Below are the code and all the weights of a small trained network. Each question names an input and a target symbol and asks about switching units off, where a switched-off unit gives its printed mean instead of its output.

import numpy as np


def w(rows, s, z=0):
    codes = np.array(rows[::2]) - 128.0
    scale = np.full(codes.shape[1], s)
    scale[-1] = z or s
    return codes * scale


def norm(h):
    return h / np.sqrt((h * h).mean(-1, keepdims=True) + 1e-5)


def f(y):
    return y / 2 * (1 + np.tanh(0.7978845608 * (y + 0.044715 * y**3)))


def softmax(a):
    e = np.exp(a - a.max(-1, keepdims=True))
    return e / e.sum(-1, keepdims=True)


def log_softmax(a):
    a = a - a.max(-1, keepdims=True)
    return a - np.log(np.exp(a).sum(-1, keepdims=True))


def net(x, mask):
    ids = ['βηθλμξσφψ'.index(c) for c in x.split()]
    T = len(ids)
    res = E[ids] + P[:T]
    u = 0
    for l in range(2):
        q, k, v = (norm(res) @ M[l].T for M in (Q, K, V))
        z = softmax(np.where(np.tri(T) > 0, q @ k.T / 3**0.5, -1e9)) @ v
        res = res + np.where(mask[u], z, O[l][:, -1]) @ O[l][:, :-1]
        u += 1
        y = f(norm(res) @ A[l][:, :-1].T + A[l][:, -1])
        res = res + np.where(mask[u : u + 16], y, B[l][:, -1]) @ B[l][:, :-1]
        u += 16
    return log_softmax(norm(res)[-1] @ U[:, :-1].T + U[:, -1])


Q, K, V, O, A, B = {}, {}, {}, {}, {}, {}
E = w([
[139,136,221],'β',
[145,158,152],'η',
[130,139,203],'θ',
[133,155,155],'λ',
[129,152,160],'μ',
[154,138,254],'ξ',
[149,166,121],'σ',
[138,158,146],'φ',
[161,168,67],'ψ',
],0.0034)
P = w([
[139,161,117],'0',
[180,28,235],'1',
[193,182,123],'2',
[120,164,113],'3',
[120,3,167],'4',
[198,160,122],'5',
[105,165,106],'6',
[108,63,120],'7',
[197,139,118],'8',
[86,166,100],'9',
[117,75,115],'10',
[198,113,110],'11',
[91,170,104],'12',
],0.0061)
Q[0] = w([
[121,254,199],'0.h1',
[119,49,106],'0.h1',
[62,141,147],'0.h1',
],0.009)
K[0] = w([
[131,79,2],'0.h1',
[133,152,212],'0.h1',
[142,51,137],'0.h1',
],0.0085)
V[0] = w([
[218,86,162],'0.h1',
[4,164,181],'0.h1',
[193,89,91],'0.h1',
],0.0021)
O[0] = w([
[167,73,148,255],'0.h1',
[145,254,139,71],'0.h1',
[112,70,172,112],'0.h1',
],0.0024,0.00062)
A[0] = w([
[57,108,123,29],'0.n1',
[94,90,208,64],'0.n2',
[163,123,162,82],'0.n3',
[102,2,102,139],'0.n4',
[107,149,90,84],'0.n5',
[63,52,2,3],'0.n6',
[106,124,163,113],'0.n7',
[119,121,135,118],'0.n8',
[52,98,104,127],'0.n9',
[125,146,71,123],'0.n10',
[123,111,117,169],'0.n11',
[155,145,59,165],'0.n12',
[116,136,135,84],'0.n13',
[162,123,74,183],'0.n14',
[104,158,64,76],'0.n15',
[130,129,151,84],'0.n16',
],0.0076,0.0039)
B[0] = w([
[176,104,82,71],'0.n1',
[85,162,209,171],'0.n2',
[107,119,85,151],'0.n3',
[102,188,254,253],'0.n4',
[96,140,154,89],'0.n5',
[106,20,171,118],'0.n6',
[138,161,128,138],'0.n7',
[133,138,131,116],'0.n8',
[160,87,100,121],'0.n9',
[105,124,176,120],'0.n10',
[121,132,153,157],'0.n11',
[113,105,207,186],'0.n12',
[135,148,125,91],'0.n13',
[138,102,198,196],'0.n14',
[87,133,171,103],'0.n15',
[134,145,93,107],'0.n16',
],0.0044,0.0018)
Q[1] = w([
[243,101,155],'1.h1',
[159,140,114],'1.h1',
[2,155,117],'1.h1',
],0.014)
K[1] = w([
[9,153,81],'1.h1',
[78,110,129],'1.h1',
[234,122,178],'1.h1',
],0.011)
V[1] = w([
[215,113,69],'1.h1',
[77,156,4],'1.h1',
[17,31,132],'1.h1',
],0.0035)
O[1] = w([
[245,107,93,117],'1.h1',
[162,225,13,48],'1.h1',
[131,202,252,2],'1.h1',
],0.0034,0.0036)
A[1] = w([
[131,136,130,99],'1.n1',
[117,121,127,3],'1.n2',
[16,170,81,19],'1.n3',
[87,137,80,211],'1.n4',
[131,142,130,91],'1.n5',
[149,159,135,204],'1.n6',
[106,187,135,212],'1.n7',
[58,218,123,159],'1.n8',
[149,140,165,213],'1.n9',
[143,219,69,14],'1.n10',
[127,125,131,100],'1.n11',
[114,8,153,120],'1.n12',
[56,37,151,30],'1.n13',
[138,76,119,81],'1.n14',
[140,54,113,135],'1.n15',
[37,60,151,150],'1.n16',
],0.012,0.0027)
B[1] = w([
[130,121,129,121],'1.n1',
[174,123,145,109],'1.n2',
[38,253,221,177],'1.n3',
[161,112,57,160],'1.n4',
[130,119,130,119],'1.n5',
[77,137,101,154],'1.n6',
[68,151,143,140],'1.n7',
[59,148,90,148],'1.n8',
[87,109,90,190],'1.n9',
[138,169,210,137],'1.n10',
[138,127,129,124],'1.n11',
[209,136,193,220],'1.n12',
[144,67,71,216],'1.n13',
[110,113,152,134],'1.n14',
[96,87,159,158],'1.n15',
[122,77,19,254],'1.n16',
],0.0063,0.0059)
U = w([
[255,176,101,39],'β',
[91,146,88,50],'η',
[171,81,196,252],'θ',
[43,96,134,175],'λ',
[183,64,70,125],'μ',
[81,150,206,123],'ξ',
[88,91,74,8],'σ',
[123,178,121,145],'φ',
[150,207,139,227],'ψ',
],0.017,0.0027)

Each question gives the input, a string of symbols that net reads in full, and the target symbol t.
The units are the heads (3 rows each of Q, K, V and O) and the neurons (one row each of A and B). Each row of codes is followed by its name. A weight is (code - 128) times the scale printed after its matrix; where a second scale follows, it is the last column's (O, A, B and U).
mask holds one flag per unit, layer by layer, with each layer's heads first. A switched-off unit (its flag False) gives its mean, the last column of its rows in O or B, instead of its output. The means were averaged over made-up inputs and are rounded, as every weight is.
A unit's drop is (log p(t) with every unit on - log p(t) with that unit switched off) / (log p(t) with every unit on - log p(t) with every unit switched off).
The circuit of an input: a set's keep is (log p(t) with only the set's units on - log p(t) with every unit switched off) / (log p(t) with every unit on - log p(t) with every unit switched off). Starting from the 12 units with the biggest drops (on a tie, the unit counted first), units are removed one at a time, each time the one whose removal leaves the highest keep (on an exact tie, the one counted first), for as long as the keep stays at least 0.8.
circuit, biggest first: the units of the circuit, biggest drop first
top k neurons: the k neurons with the biggest drops, biggest first
top k neurons in layer l: the k neurons of layer l with the biggest drops, biggest first
input β θ ψ β ψ ξ, target μ: top 2 neurons in layer 0 -> (0.n4; 0.n12)
input θ σ θ ξ μ ψ ξ μ ξ θ θ ψ η, target μ: circuit, biggest first -> (1.h1; 0.h1; 0.n4; 1.n12)
input ψ σ λ, target ξ: top 3 neurons -> (1.n16; 0.n12; 1.n13)
input λ β β λ ψ, target θ: top 2 neurons in layer 1 -> (1.n12; 1.n4)
input μ μ μ λ μ μ λ ξ σ μ μ μ, target ψ: circuit, biggest first -> (1.h1; 1.n16; 0.n4; 1.n10)
input ξ λ φ θ θ μ, target β: top 3 neurons in layer 0 -> (0.n4; 0.n14; 0.n12)
input σ ψ φ ξ ψ θ ψ φ θ ξ σ μ, target θ: top 3 neurons -> (0.n12; 0.n14; 1.n16)
input ξ θ θ, target θ: top 3 neurons in layer 1 -> (1.n16; 1.n8; 1.n3)
input μ θ σ η θ θ ξ λ ψ φ, target μ: circuit, biggest first -> (0.n4; 1.n4)
input η σ θ θ β θ, target β: top 3 neurons in layer 1 -> (1.n3; 1.n16; 1.n13)
input β θ θ ψ θ ξ η ψ θ, target σ: circuit, biggest first -> (1.n12; 1.h1)
input ξ ξ θ ψ ξ μ θ ψ θ θ ξ λ, target β: top 3 neurons in layer 0 -> (0.n4; 0.n2; 0.n6)
input ψ θ φ σ η φ ψ φ θ ξ ψ ξ φ, target μ: top 4 neurons in layer 0 -> (0.n9; 0.n4; 0.n12; 0.n2)
input η θ ξ ψ η η θ θ μ, target β: top 3 neurons -> (0.n4; 0.n14; 0.n2)
input σ θ σ σ ξ β, target λ: top 3 neurons -> (1.n12; 0.n12; 1.n9)
input μ θ σ σ ψ σ θ ξ σ μ φ, target θ: top neuron in layer 0 -> (0.n6)
input β ξ β σ σ ψ σ, target μ: top 3 neurons in layer 0 -> (0.n12; 0.n4; 0.n14)
input λ σ β ψ θ θ θ β φ ψ σ ξ, target ξ: circuit, biggest first -> (1.n16; 1.h1; 1.n12)
input θ ψ η ψ θ μ, target ξ: circuit, biggest first -> (1.n16; 1.n12)
input μ ψ ξ ψ ψ λ η μ θ θ ψ ξ λ, target μ: top 2 neurons -> (0.n9; 0.n4)
input ξ σ φ θ ψ ξ, target β: top neuron in layer 0 -> (0.n4)
input φ ψ β σ λ θ ξ θ μ, target θ: circuit, biggest first -> (1.n16)
input σ ψ σ, target λ: top 4 neurons -> (0.n12; 1.n12; 0.n14; 1.n9)
input ξ ψ θ η σ σ, target σ: top 3 neurons -> (0.n12; 1.n12; 0.n4)
input ψ μ η, target ξ: top 4 neurons -> (1.n16; 0.n12; 1.n13; 0.n14)
